[[-10.5, -0.5, 15.9, 28.9, 38.4],
[-18.3, 32.3, -24.2, 42.3, -9.4],
[-7.8, -13.1, -3.5, 36.0, 12.9],
[6.2, -36.4, 22.6, -13.5, -35.5],
[-14.5, 2.6, -29.1, 8.9, 3.5],
[-14.9, 12.1, 22.8, -1.1, -17.6],
[26.7, 20.5, -16.5, -12.5, -41.0],
[-18.1, -2.6, 0.3, -31.0, -3.2],
[-0.1, -23.2, 5.8, -12.2, -8.8]]
|
[[-18.3, 32.3, -24.2, 42.3, -9.4],
[26.7, 20.5, -16.5, -12.5, -41.0],
[-14.9, 12.1, 22.8, -1.1, -17.6],
[-14.5, 2.6, -29.1, 8.9, 3.5],
[-10.5, -0.5, 15.9, 28.9, 38.4],
[-18.1, -2.6, 0.3, -31.0, -3.2],
[-7.8, -13.1, -3.5, 36.0, 12.9],
[-0.1, -23.2, 5.8, -12.2, -8.8],
[6.2, -36.4, 22.6, -13.5, -35.5]]

[[5.0, -4.9, 18.3, 0.3],
[5.2, 24.4, 6.8, -2.3],
[-0.5, 48.6, 9.2, -9.0],
[-1.0, -6.3, -5.1, 14.3],
[-2.5, 28.9, -14.7, 7.7],
[9.2, -26.1, -22.0, -2.5],
[14.7, -34.2, 2.8, -6.8],
[6.4, 16.7, -18.6, -11.0]]
|
[[-0.5, 48.6, 9.2, -9.0],
[-2.5, 28.9, -14.7, 7.7],
[5.2, 24.4, 6.8, -2.3],
[6.4, 16.7, -18.6, -11.0],
[5.0, -4.9, 18.3, 0.3],
[-1.0, -6.3, -5.1, 14.3],
[9.2, -26.1, -22.0, -2.5],
[14.7, -34.2, 2.8, -6.8]]

[[5.3, -45.7, 4.9, -8.3, -3.1, -3.3, 17.5, 25.8, 2.0, -9.8, 19.4, -1.6, -0.2],
[3.2, -1.2, -11.7, 23.7, -3.0, 42.5, 3.5, -7.8, -26.5, -39.1, 15.9, 14.3, -8.7]]
|
[[3.2, -1.2, -11.7, 23.7, -3.0, 42.5, 3.5, -7.8, -26.5, -39.1, 15.9, 14.3, -8.7],
[5.3, -45.7, 4.9, -8.3, -3.1, -3.3, 17.5, 25.8, 2.0, -9.8, 19.4, -1.6, -0.2]]

[[6.1, 6.7, 4.5, 9.2, 9.4, 7.6, 4.6, 7.3, 5.2, 5.4, 2.5, 5.4, 7.2],
[-4.6, 11.6, -6.9, 11.9, 1.3, 7.2, -1.1, -2.0, -5.7, -3.5, 13.6, -1.3, -2.1],
[0.0, -12.8, -7.1, 7.4, 9.4, -6.1, 4.8, 8.4, 8.0, -1.4, -17.9, -7.7, 5.6],
[-25.5, 2.9, -9.8, -1.9, -3.8, -36.3, -5.9, -10.0, -9.6, -17.3, -7.5, -43.7, -11.4],
[-6.3, -2.8, -7.5, 13.1, 4.4, -1.9, 0.9, 1.8, -1.8, -5.2, -11.1, -3.9, -0.4],
[1.4, 13.0, 3.3, 7.2, 3.4, 0.5, 2.7, 5.3, 1.0, 4.8, 9.0, -1.3, 4.0],
[-3.8, 10.8, -11.3, 17.3, -2.2, 6.2, 0.0, -0.9, -7.2, -5.9, 5.0, 0.1, -2.3]]
|
[[1.4, 13.0, 3.3, 7.2, 3.4, 0.5, 2.7, 5.3, 1.0, 4.8, 9.0, -1.3, 4.0],
[-4.6, 11.6, -6.9, 11.9, 1.3, 7.2, -1.1, -2.0, -5.7, -3.5, 13.6, -1.3, -2.1],
[-3.8, 10.8, -11.3, 17.3, -2.2, 6.2, 0.0, -0.9, -7.2, -5.9, 5.0, 0.1, -2.3],
[6.1, 6.7, 4.5, 9.2, 9.4, 7.6, 4.6, 7.3, 5.2, 5.4, 2.5, 5.4, 7.2],
[-25.5, 2.9, -9.8, -1.9, -3.8, -36.3, -5.9, -10.0, -9.6, -17.3, -7.5, -43.7, -11.4],
[-6.3, -2.8, -7.5, 13.1, 4.4, -1.9, 0.9, 1.8, -1.8, -5.2, -11.1, -3.9, -0.4],
[0.0, -12.8, -7.1, 7.4, 9.4, -6.1, 4.8, 8.4, 8.0, -1.4, -17.9, -7.7, 5.6]]

[[-9.4, 1.8, -8.3, 8.3, 11.5, 3.7, 0.3, -19.0],
[-11.1, 1.1, -12.1, 11.8, 12.4, 3.7, 7.6, -12.6],
[-7.7, 3.3, 4.6, -17.5, 14.3, -13.2, 3.9, -8.9],
[-8.9, -25.7, -5.1, -10.7, 1.9, 8.2, -12.8, -13.5],
[-6.6, 0.1, 7.7, -20.0, 11.5, -11.1, -5.1, -5.1],
[-8.2, -10.2, 9.4, -12.0, 15.4, -2.7, -11.3, -6.4],
[-8.2, 0.7, 11.2, -15.3, 11.9, -3.5, -11.1, -6.2],
[-8.9, -26.7, 4.3, 4.7, 10.9, 29.1, -0.6, -39.6],
[-9.1, 1.0, 8.4, -16.4, 12.5, -13.5, 1.4, -3.8],
[-8.1, 15.7, 0.1, -8.1, 4.2, -6.6, 2.4, -14.8],
[-2.1, -26.6, 3.7, -16.6, 0.1, -0.7, -14.4, -1.7],
[-8.4, -11.9, -4.4, -7.7, 5.9, 10.9, -15.9, -1.2]]
|
[[-8.1, 15.7, 0.1, -8.1, 4.2, -6.6, 2.4, -14.8],
[-7.7, 3.3, 4.6, -17.5, 14.3, -13.2, 3.9, -8.9],
[-9.4, 1.8, -8.3, 8.3, 11.5, 3.7, 0.3, -19.0],
[-11.1, 1.1, -12.1, 11.8, 12.4, 3.7, 7.6, -12.6],
[-9.1, 1.0, 8.4, -16.4, 12.5, -13.5, 1.4, -3.8],
[-8.2, 0.7, 11.2, -15.3, 11.9, -3.5, -11.1, -6.2],
[-6.6, 0.1, 7.7, -20.0, 11.5, -11.1, -5.1, -5.1],
[-8.2, -10.2, 9.4, -12.0, 15.4, -2.7, -11.3, -6.4],
[-8.4, -11.9, -4.4, -7.7, 5.9, 10.9, -15.9, -1.2],
[-8.9, -25.7, -5.1, -10.7, 1.9, 8.2, -12.8, -13.5],
[-2.1, -26.6, 3.7, -16.6, 0.1, -0.7, -14.4, -1.7],
[-8.9, -26.7, 4.3, 4.7, 10.9, 29.1, -0.6, -39.6]]

[[3.1, -13.3, -8.5, -15.4, -15.1, -1.7, -13.7, -9.0, -13.0, 8.3, -15.7, -6.4, -0.7, -7.8, 14.3, -22.5],
[19.1, -18.5, 3.9, 2.2, 2.7, -38.5, -0.7, -23.5, -2.0, -42.3, -0.3, 37.9, -32.2, -12.9, 27.9, -38.7],
[21.9, -6.0, -9.0, -10.9, 4.5, -13.9, 7.3, 20.7, 24.9, 0.2, 9.3, -1.3, -15.8, -3.4, -29.1, -23.4],
[22.3, 14.6, 24.4, 32.4, -18.5, -25.9, -25.2, -13.1, -14.9, 5.9, -18.1, -0.8, -29.2, -0.2, -20.7, 27.8],
[-12.0, 2.3, 14.4, 17.7, 23.3, 7.5, 26.2, 22.8, 33.5, -11.3, 21.7, 8.6, 12.7, 15.0, -32.1, 18.9],
[21.6, -16.8, 3.1, -6.2, -24.4, 17.0, -14.7, 4.7, 8.6, 36.7, -20.4, -13.8, 9.3, 29.8, 35.8, 12.7]]
|
[[22.3, 14.6, 24.4, 32.4, -18.5, -25.9, -25.2, -13.1, -14.9, 5.9, -18.1, -0.8, -29.2, -0.2, -20.7, 27.8],
[-12.0, 2.3, 14.4, 17.7, 23.3, 7.5, 26.2, 22.8, 33.5, -11.3, 21.7, 8.6, 12.7, 15.0, -32.1, 18.9],
[21.9, -6.0, -9.0, -10.9, 4.5, -13.9, 7.3, 20.7, 24.9, 0.2, 9.3, -1.3, -15.8, -3.4, -29.1, -23.4],
[3.1, -13.3, -8.5, -15.4, -15.1, -1.7, -13.7, -9.0, -13.0, 8.3, -15.7, -6.4, -0.7, -7.8, 14.3, -22.5],
[21.6, -16.8, 3.1, -6.2, -24.4, 17.0, -14.7, 4.7, 8.6, 36.7, -20.4, -13.8, 9.3, 29.8, 35.8, 12.7],
[19.1, -18.5, 3.9, 2.2, 2.7, -38.5, -0.7, -23.5, -2.0, -42.3, -0.3, 37.9, -32.2, -12.9, 27.9, -38.7]]

[[-17.3, 4.3, -25.1, -3.2],
[-23.8, -37.0, 9.0, -39.4],
[4.5, -40.5, -36.7, -2.9],
[-8.3, 5.9, -11.6, -7.2],
[41.7, -9.0, 51.8, 31.6],
[10.0, -8.7, 2.0, 3.4]]
|
[[-8.3, 5.9, -11.6, -7.2],
[-17.3, 4.3, -25.1, -3.2],
[10.0, -8.7, 2.0, 3.4],
[41.7, -9.0, 51.8, 31.6],
[-23.8, -37.0, 9.0, -39.4],
[4.5, -40.5, -36.7, -2.9]]
